Below are the code and all the weights of a small trained network. Each question names an input and a target symbol and asks about switching units off, where a switched-off unit gives its printed mean instead of its output.

import numpy as np


def w(rows, s, z=0):
    codes = np.array(rows[::2]) - 128.0
    scale = np.full(codes.shape[1], s)
    scale[-1] = z or s
    return codes * scale


def f(y):
    return np.maximum(y, 0)


def softmax(a):
    e = np.exp(a - a.max(-1, keepdims=True))
    return e / e.sum(-1, keepdims=True)


def log_softmax(a):
    a = a - a.max(-1, keepdims=True)
    return a - np.log(np.exp(a).sum(-1, keepdims=True))


def net(x, mask):
    ids = ['ΘΛΠαγεψω'.index(c) for c in x.split()]
    T = len(ids)
    res = E[ids] + P[:T]
    u = 0
    for l in range(2):
        q, k, v = (res @ M[l].T for M in (Q, K, V))
        z = softmax(np.where(np.tri(T) > 0, q @ k.T / 3**0.5, -1e9)) @ v
        res = res + np.where(mask[u], z, O[l][:, -1]) @ O[l][:, :-1]
        u += 1
        y = f(res @ A[l][:, :-1].T + A[l][:, -1])
        res = res + np.where(mask[u : u + 8], y, B[l][:, -1]) @ B[l][:, :-1]
        u += 8
    return log_softmax(res[-1] @ U[:, :-1].T + U[:, -1])


Q, K, V, O, A, B = {}, {}, {}, {}, {}, {}
E = w([
[126,185,117,123,133,35],'Θ',
[98,108,96,100,3,105],'Λ',
[60,203,143,118,163,76],'Π',
[145,151,220,164,156,58],'α',
[144,56,194,94,175,179],'γ',
[186,122,188,137,67,75],'ε',
[140,190,121,98,37,222],'ψ',
[58,215,111,67,134,156],'ω',
],0.017)
P = w([
[81,242,3,239,192,125],'0',
[213,158,159,101,75,166],'1',
[204,168,169,112,65,174],'2',
[97,142,157,107,81,148],'3',
[139,141,146,74,70,127],'4',
[123,115,169,116,58,151],'5',
[164,142,192,94,97,116],'6',
[81,138,151,104,87,175],'7',
[182,111,175,196,107,37],'8',
[132,220,246,128,146,176],'9',
],0.0064)
Q[0] = w([
[179,12,213,17,190,139],'0.h0',
[59,29,150,255,128,170],'0.h0',
[180,25,6,51,197,149],'0.h0',
],0.0064)
K[0] = w([
[115,78,151,51,201,170],'0.h0',
[178,121,130,60,132,139],'0.h0',
[115,174,152,1,124,212],'0.h0',
],0.0096)
V[0] = w([
[96,144,111,188,232,91],'0.h0',
[120,92,144,248,74,2],'0.h0',
[218,170,144,226,90,7],'0.h0',
],0.0059)
O[0] = w([
[10,25,107,118,110,177,111],'0.h0',
[121,155,115,77,198,112,209],'0.h0',
[144,117,167,34,133,93,254],'0.h0',
],0.012,0.0086)
A[0] = w([
[170,94,78,148,140,228,78],'0.n0',
[161,121,47,186,122,190,88],'0.n1',
[149,104,237,105,67,165,80],'0.n2',
[165,194,128,122,134,178,252],'0.n3',
[166,119,149,139,162,143,75],'0.n4',
[186,138,147,109,163,113,145],'0.n5',
[137,114,191,119,60,112,172],'0.n6',
[126,122,164,99,75,2,196],'0.n7',
],0.0077,0.0026)
B[0] = w([
[203,120,175,81,170,71,135],'0.n0',
[254,110,122,117,79,108,135],'0.n1',
[4,178,90,105,154,95,187],'0.n2',
[52,39,148,139,94,49,170],'0.n3',
[67,180,44,189,108,79,135],'0.n4',
[75,98,102,144,50,111,188],'0.n5',
[164,158,28,109,233,155,185],'0.n6',
[57,162,168,70,139,244,249],'0.n7',
],0.0062,0.016)
Q[1] = w([
[169,114,130,254,122,170],'1.h0',
[170,196,130,146,154,137],'1.h0',
[222,50,131,219,221,57],'1.h0',
],0.0096)
K[1] = w([
[102,169,160,48,150,223],'1.h0',
[102,77,171,148,90,113],'1.h0',
[110,208,154,2,38,112],'1.h0',
],0.0091)
V[1] = w([
[187,195,135,30,138,153],'1.h0',
[94,149,109,54,227,92],'1.h0',
[69,140,2,186,74,119],'1.h0',
],0.0081)
O[1] = w([
[2,191,120,140,5,87,217],'1.h0',
[116,96,39,106,250,36,253],'1.h0',
[80,253,31,241,208,206,100],'1.h0',
],0.009,0.007)
A[1] = w([
[117,63,82,78,195,92,165],'1.n0',
[230,41,208,123,123,193,176],'1.n1',
[193,208,27,158,252,222,95],'1.n2',
[129,31,89,124,159,1,158],'1.n3',
[116,104,192,108,64,70,192],'1.n4',
[18,153,113,155,108,120,135],'1.n5',
[182,109,82,145,218,113,65],'1.n6',
[103,201,7,103,168,210,253],'1.n7',
],0.0077,0.0042)
B[1] = w([
[85,103,166,145,69,197,241],'1.n0',
[35,121,146,172,132,82,141],'1.n1',
[178,102,143,115,178,128,207],'1.n2',
[158,219,128,101,125,218,250],'1.n3',
[193,62,46,118,176,88,229],'1.n4',
[214,165,207,76,123,124,204],'1.n5',
[48,2,99,83,74,116,151],'1.n6',
[93,116,176,151,162,54,228],'1.n7',
],0.0076,0.019)
U = w([
[33,163,80,113,116,128,145],'Θ',
[65,160,117,131,93,2,78],'Λ',
[86,86,113,111,125,92,121],'Π',
[135,117,107,82,129,227,2],'α',
[115,68,184,120,73,92,203],'γ',
[171,105,144,68,92,66,138],'ε',
[128,141,193,116,65,140,83],'ψ',
[162,136,127,113,137,132,229],'ω',
],0.0074,0.0044)

Each question gives the input, a string of symbols that net reads in full, and the target symbol t.
The units are the heads (3 rows each of Q, K, V and O) and the neurons (one row each of A and B). Each row of codes is followed by its name. A weight is (code - 128) times the scale printed after its matrix; where a second scale follows, it is the last column's (O, A, B and U).
mask holds one flag per unit, layer by layer, with each layer's heads first. A switched-off unit (its flag False) gives its mean, the last column of its rows in O or B, instead of its output. The means were averaged over made-up inputs and are rounded, as every weight is.
A unit's drop is (log p(t) with every unit on - log p(t) with that unit switched off) / (log p(t) with every unit on - log p(t) with every unit switched off).
The circuit of an input: a set's keep is (log p(t) with only the set's units on - log p(t) with every unit switched off) / (log p(t) with every unit on - log p(t) with every unit switched off). Starting from the 12 units with the biggest drops (on a tie, the unit counted first), units are removed one at a time, each time the one whose removal leaves the highest keep (on an exact tie, the one counted first), for as long as the keep stays at least 0.8.
circuit, biggest first: the units of the circuit, biggest drop first
k most important neurons: the k neurons with the biggest drops, biggest first
k most important neurons of layer l: the k neurons of layer l with the biggest drops, biggest first
input Π ω ε Λ, target Π: 3 most important neurons of layer 1 => [1.n7 1.n6 1.n2]
input ω ω ε ε ε ψ ε Λ, target ω: circuit, biggest first => [0.h0 1.h0 1.n2 1.n7]
input γ γ γ, target γ: 3 most important neurons of layer 1 => [1.n3 1.n1 1.n4]
input ε ε ε Θ α ε Λ α, target ε: circuit, biggest first => [1.h0 1.n4 0.h0]
input γ γ ψ, target γ: circuit, biggest first => [0.h0 1.n3 0.n3]
input α ε ε ε, target α: 2 most important neurons => [1.n3 1.n0]
input ε ω ω ε ψ, target ε: 2 most important neurons => [1.n4 0.n2]
input ψ ε ε ψ ε Θ ω Θ ε Θ, target ψ: most important neuron => [0.n7]
input ω ε ε ε ω α, target ω: 2 most important neurons => [1.n2 0.n7]
input Λ Θ ω ω Θ, target Λ: 2 most important neurons => [1.n3 1.n7]
input ω ε ψ, target ω: circuit, biggest first => [0.h0 1.h0 1.n2 1.n7]
input ω ψ ω ε ε ε ψ ε, target ω: 2 most important neurons => [1.n2 0.n7]
input Λ ψ ε ω, target Λ: circuit, biggest first => [1.h0 1.n3 1.n7]
input ε ε Θ ω ε ε ε γ, target ε: 2 most important neurons => [0.n7 1.n4]
input Λ ε ε, target Λ: 3 most important neurons of layer 1 => [1.n3 1.n7 1.n0]
input Θ ε ε ψ ω Λ, target Θ: circuit, biggest first => [1.h0]
input ω ε Π Π ψ ε ε ω α, target ω: 3 most important neurons => [0.n7 1.n2 1.n0]
input ψ ω ε ω Θ ψ ψ ψ ε, target ψ: 2 most important neurons => [0.n7 0.n1]
input Θ ψ ε ψ ψ Π ω ε ε, target Θ: 2 most important neurons of layer 0 => [0.n7 0.n5]
input ω ω ψ ε ω Λ Π, target ω: circuit, biggest first => [0.h0 1.h0 1.n2]
input α Θ ε ω, target α: 3 most important neurons of layer 1 => [1.n3 1.n0 1.n7]
input ε ε Θ Π, target ε: 4 most important neurons => [1.n4 0.n2 1.n5 0.n6]
input Π ω ε, target Π: most important neuron of layer 0 => [0.n7]
input ε ε Θ α ε ω Θ Π, target ε: 2 most important neurons of layer 1 => [1.n4 1.n5]
